Here is a tiny trained network, its code and every weight. The questions are about switching its units off for an input and a class, where a switched-off unit gives its printed mean instead of its output.

import numpy as np


def w(rows, s, z=0):
    codes = np.array(rows[::2]) - 128.0
    scale = np.full(codes.shape[1], s)
    scale[-1] = z or s
    return codes * scale


def f(y):
    return np.maximum(y, 0)


def log_softmax(a):
    a = a - a.max(-1, keepdims=True)
    return a - np.log(np.exp(a).sum(-1, keepdims=True))


def net(x, mask):
    res = np.array(x, float).reshape(1, 6) / 4 @ E
    y = f(res @ A[0][:, :-1].T + A[0][:, -1])
    res = res + np.where(mask, y, B[0][:, -1]) @ B[0][:, :-1]
    return log_softmax(res[-1] @ U[:, :-1].T + U[:, -1])


A, B = {}, {}
E = w([
[128,128,128],'x0',
[31,96,158],'x1',
[101,254,137],'x2',
[93,120,9],'x3',
[128,128,128],'x4',
[128,128,128],'x5',
],0.01)
A[0] = w([
[63,113,148,130],'neuron 0',
[170,68,189,191],'neuron 1',
[132,204,221,146],'neuron 2',
[2,99,168,152],'neuron 3',
[128,171,182,144],'neuron 4',
[134,142,121,104],'neuron 5',
[154,86,168,194],'neuron 6',
[135,66,82,136],'neuron 7',
[200,146,107,255],'neuron 8',
[174,58,201,223],'neuron 9',
[90,191,72,46],'neuron 10',
[158,139,116,223],'neuron 11',
[111,150,93,95],'neuron 12',
[129,61,60,126],'neuron 13',
[132,81,87,188],'neuron 14',
[90,198,71,67],'neuron 15',
],0.023,0.0053)
B[0] = w([
[62,80,178,186],'neuron 0',
[42,213,125,231],'neuron 1',
[247,54,239,232],'neuron 2',
[5,47,245,244],'neuron 3',
[186,93,198,189],'neuron 4',
[132,142,143,138],'neuron 5',
[91,202,118,201],'neuron 6',
[147,48,57,194],'neuron 7',
[222,214,54,208],'neuron 8',
[43,253,129,252],'neuron 9',
[60,224,133,190],'neuron 10',
[182,171,102,170],'neuron 11',
[97,166,107,160],'neuron 12',
[162,35,44,205],'neuron 13',
[136,82,27,189],'neuron 14',
[50,225,154,197],'neuron 15',
],0.036,0.017)
U = w([
[153,229,117,252],'0',
[62,159,164,157],'1',
[217,111,65,89],'2',
[113,27,118,50],'3',
[246,158,155,29],'4',
[152,82,205,109],'5',
],0.011,0.0034)

Each question gives the input, the list of numbers given to net, and the class t.
The units are the neurons (one row each of A and B). Each row of codes is followed by its name. A weight is (code - 128) times the scale printed after its matrix; where a second scale follows, it is the last column's (A, B and U).
mask holds one flag per neuron, in row order. A switched-off neuron (its flag False) gives its mean, the last column of its row in B, instead of its output. The means were averaged over made-up inputs and are rounded, as every weight is.
A unit's drop is (log p(t) with every unit on - log p(t) with that unit switched off) / (log p(t) with every unit on - log p(t) with every unit switched off).
The circuit of an input: a set's keep is (log p(t) with only the set's units on - log p(t) with every unit switched off) / (log p(t) with every unit on - log p(t) with every unit switched off). Starting from the 12 units with the biggest drops (on a tie, the unit counted first), units are removed one at a time, each time the one whose removal leaves the highest keep (on an exact tie, the one counted first), for as long as the keep stays at least 0.8.
units of the circuit, in order: the units of the circuit, biggest drop first
k most important neurons: the k neurons with the biggest drops, biggest first
drop when u is switched off: that unit's drop, to one decimal
input [6,0,-7,-8,-1,-3], class 0: units of the circuit, in order => [neuron 3]
input [8,-2,2,0,-1,6], class 4: units of the circuit, in order => [neuron 9; neuron 3]
input [-5,-8,-8,1,-1,4], class 2: 2 most important neurons => [neuron 13; neuron 7]
input [0,-2,2,-5,-5,0], class 4: 2 most important neurons => [neuron 2; neuron 3]
input [5,-3,6,0,-7,-5], class 4: 2 most important neurons => [neuron 2; neuron 9]
input [8,-2,-8,0,4,-2], class 0: 2 most important neurons => [neuron 9; neuron 1]
input [-3,-1,-5,0,-7,4], class 0: 2 most important neurons => [neuron 3; neuron 9]
input [8,-2,0,3,-7,-2], class 2: 2 most important neurons => [neuron 9; neuron 1]
input [-4,-4,1,-7,7,7], class 4: 2 most important neurons => [neuron 2; neuron 4]
input [-2,-2,5,3,-5,-6], class 0: drop when neuron 3 is switched off => 0.2
input [7,-1,-1,4,-7,2], class 2: drop when neuron 3 is switched off => 0.2
input [5,0,-7,6,1,-6], class 2: drop when neuron 3 is switched off => 0.4
